|  38 | -52 |  25 | -43 |  72 |
|   3 |  21 |  83 |   5 |  46 |
|   6 |  11 | -15 | -13 | -64 |
|  -4 |   0 |  39 | -19 | -18 |
->
|  21 |  83 |
|  11 | -15 |

| -13 |  -6 | -78 |  45 |
| -49 | -30 |  -1 | -58 |
|  68 |  36 |  14 |  -8 |
|   4 | -17 | -25 |  42 |
->
| -30 |  -1 |
|  36 |  14 |

|  36 | -79 | -27 | -48 |
|  16 |  31 |  -2 |  18 |
| -23 | -30 |  29 | -85 |
->
|  31 |  -2 |
| -30 |  29 |

|  64 |   8 |  64 | -57 | -49 |
|  41 |  32 |  41 | -93 | -63 |
|  57 | -34 |  57 |  78 |   8 |
| -29 | -79 | -29 |  88 |  75 |
->
|  32 |  41 |
| -34 |  57 |

|  11 |  68 | -50 | -47 |
|  94 |  -5 |  19 |  -3 |
| -55 |  10 | -28 |  35 |
| -13 |  77 |   0 | -46 |
|  76 |  72 | -11 |  -5 |
->
|  -5 |  19 |
|  10 | -28 |

| 31 | 16 | 32 | 40 |
| 38 | 39 | 87 | 50 |
| 36 | 37 | 88 | 45 |
| 63 | 41 | 69 | 94 |
->
| 39 | 87 |
| 37 | 88 |
---
| -41 |   4 |  76 |  76 |
|  16 |  40 |  -4 | -21 |
| -19 |  15 |  -5 | -37 |
->
| 76 | -4 | 15 |

| -14 | -14 | -21 |
| -15 |  -8 | -85 |
| -20 | -12 |  19 |
|  12 |  18 |  -8 |
->
| -21 |  -8 | -20 |

| -31 |  62 | -34 |  49 | -13 |
|  81 |  76 |  -9 | -36 |  10 |
| -32 |  20 |  27 |   0 |  39 |
->
| -13 | -36 |  27 |

| -38 | -17 | -56 | -77 | -26 |
| -48 | -28 | -64 | -68 | -17 |
|  48 |  51 |  41 | -32 | -38 |
->
| -26 | -68 |  41 |

|  73 |  -1 |  28 |
|  85 | -52 |  69 |
|  22 | -22 |  39 |
->
|  28 | -52 |  22 |

|  11 |  10 |  -8 |
| -71 |   1 |  10 |
| -29 | -75 |   4 |
->
|  -8 |   1 | -29 |

| -15 |  13 |
|  -5 |  -1 |
| -89 |  60 |
| -46 |  25 |
->
| 13 | -5 |

|  24 | -36 |
|  72 |  24 |
|  38 |  -6 |
| -58 |   7 |
| -90 | -55 |
->
| -36 |  72 |

|  -1 |  52 | -42 | -59 |
|  12 |  25 | -67 |  -4 |
|  59 |  82 | -33 | -12 |
|  30 |  46 |  68 |  63 |
->
| -59 | -67 |  82 |  30 |
---
|  40 |  -2 | -84 | -41 |
|  67 |  37 |  87 |   9 |
| -28 | -41 |  82 | -27 |
| -36 | -11 |  99 |  53 |
|  30 | -98 | -59 |   6 |
|  35 |  -3 | -74 | -64 |
|  44 | -43 |  40 |  57 |
| -33 | -62 |  73 | -47 |
| -30 |  94 |  37 |  -2 |
|   9 |  -6 |  15 |  92 |
->
|  40 |  -2 | -84 | -41 |
| -28 | -41 |  82 | -27 |
|  30 | -98 | -59 |   6 |
|  44 | -43 |  40 |  57 |
| -30 |  94 |  37 |  -2 |

|  99 | -68 |  48 |  65 |
|  54 |  18 |  -6 |   8 |
| -55 |  40 | -29 | -50 |
|   5 | -48 | -16 | -27 |
|  15 | -58 |   8 |  21 |
->
|  99 | -68 |  48 |  65 |
| -55 |  40 | -29 | -50 |
|  15 | -58 |   8 |  21 |

|  -7 |   0 |  -1 |  -3 |  -1 |  -2 |   1 |   4 |  -2 |   0 |
|   0 |   6 |  -8 |  -3 |  -3 |  -3 |  -1 |  -1 |   2 |   6 |
|   1 |  -3 |   3 | -11 |   2 |   1 |  -1 |  -4 |  -7 |   2 |
|  -3 |   5 |  -2 |  -7 |   0 |   9 |   2 |   4 |  -1 |   0 |
|  42 |  15 |   1 |  -1 | -81 | -28 |  48 |   4 | -35 | -39 |
|   2 |  -4 |   4 |  -5 |   1 |   0 |  -1 |   0 |  -2 |  -1 |
->
|  -7 |   0 |  -1 |  -3 |  -1 |  -2 |   1 |   4 |  -2 |   0 |
|   1 |  -3 |   3 | -11 |   2 |   1 |  -1 |  -4 |  -7 |   2 |
|  42 |  15 |   1 |  -1 | -81 | -28 |  48 |   4 | -35 | -39 |

| -62 | -26 | -12 |  38 |
| -23 | -12 | -16 |  -3 |
| -92 | -99 |  26 |  38 |
| -35 | -25 |   0 | -12 |
| -59 | -52 |  -1 |   0 |
| -47 | -25 |  -5 | -26 |
| -33 | -45 | -14 | -17 |
|  -3 |   9 | -22 | -48 |
| -54 | -29 |  -9 |   9 |
->
| -62 | -26 | -12 |  38 |
| -92 | -99 |  26 |  38 |
| -59 | -52 |  -1 |   0 |
| -33 | -45 | -14 | -17 |
| -54 | -29 |  -9 |   9 |

|  11 |  80 | -48 | -37 |  -8 |
|  -1 |  67 |  15 |   0 | -21 |
|  44 |  60 | -14 | -15 | -86 |
|  14 |  80 | -50 | -38 | -14 |
|  11 |  79 | -49 | -37 | -12 |
|  42 |  59 | -12 | -11 | -86 |
|   2 |  65 |  16 |   0 | -24 |
|   0 |  67 |  16 |   0 | -21 |
|  41 |  56 | -10 |  -9 | -88 |
->
|  11 |  80 | -48 | -37 |  -8 |
|  44 |  60 | -14 | -15 | -86 |
|  11 |  79 | -49 | -37 | -12 |
|   2 |  65 |  16 |   0 | -24 |
|  41 |  56 | -10 |  -9 | -88 |

|  -3 | -15 |   6 |
|  16 | -17 | -12 |
| -25 |  -2 | -11 |
|   4 |  98 |  -8 |
|  -2 |  29 |  22 |
->
|  -3 | -15 |   6 |
| -25 |  -2 | -11 |
|  -2 |  29 |  22 |

|   9 | -60 | -16 |  10 |  32 |  75 |   8 |  -5 |
|  -7 | -50 |   4 |  10 |  -1 |  16 |  -9 |   6 |
->
|   9 | -60 | -16 |  10 |  32 |  75 |   8 |  -5 |

|  83 |   5 |   7 | -13 |  -5 | -68 |  -9 |  -7 | -23 | -15 |  37 |
|  59 |   7 |  -1 |   4 |  37 | -47 | -53 | -15 |  -3 |  13 |  13 |
|  38 | -24 | -39 |  22 |  26 | -79 |  20 |   1 |  14 |  48 |   7 |
|  84 |   6 |   7 | -12 |  -4 | -68 | -10 |  -7 | -23 | -16 |  38 |
|  86 |  16 |  19 | -16 |   5 | -55 | -40 | -13 | -25 | -23 |  35 |
|  42 | -27 | -40 |  19 |  13 | -88 |  40 |   5 |   9 |  43 |  14 |
->
|  83 |   5 |   7 | -13 |  -5 | -68 |  -9 |  -7 | -23 | -15 |  37 |
|  38 | -24 | -39 |  22 |  26 | -79 |  20 |   1 |  14 |  48 |   7 |
|  86 |  16 |  19 | -16 |   5 | -55 | -40 | -13 | -25 | -23 |  35 |
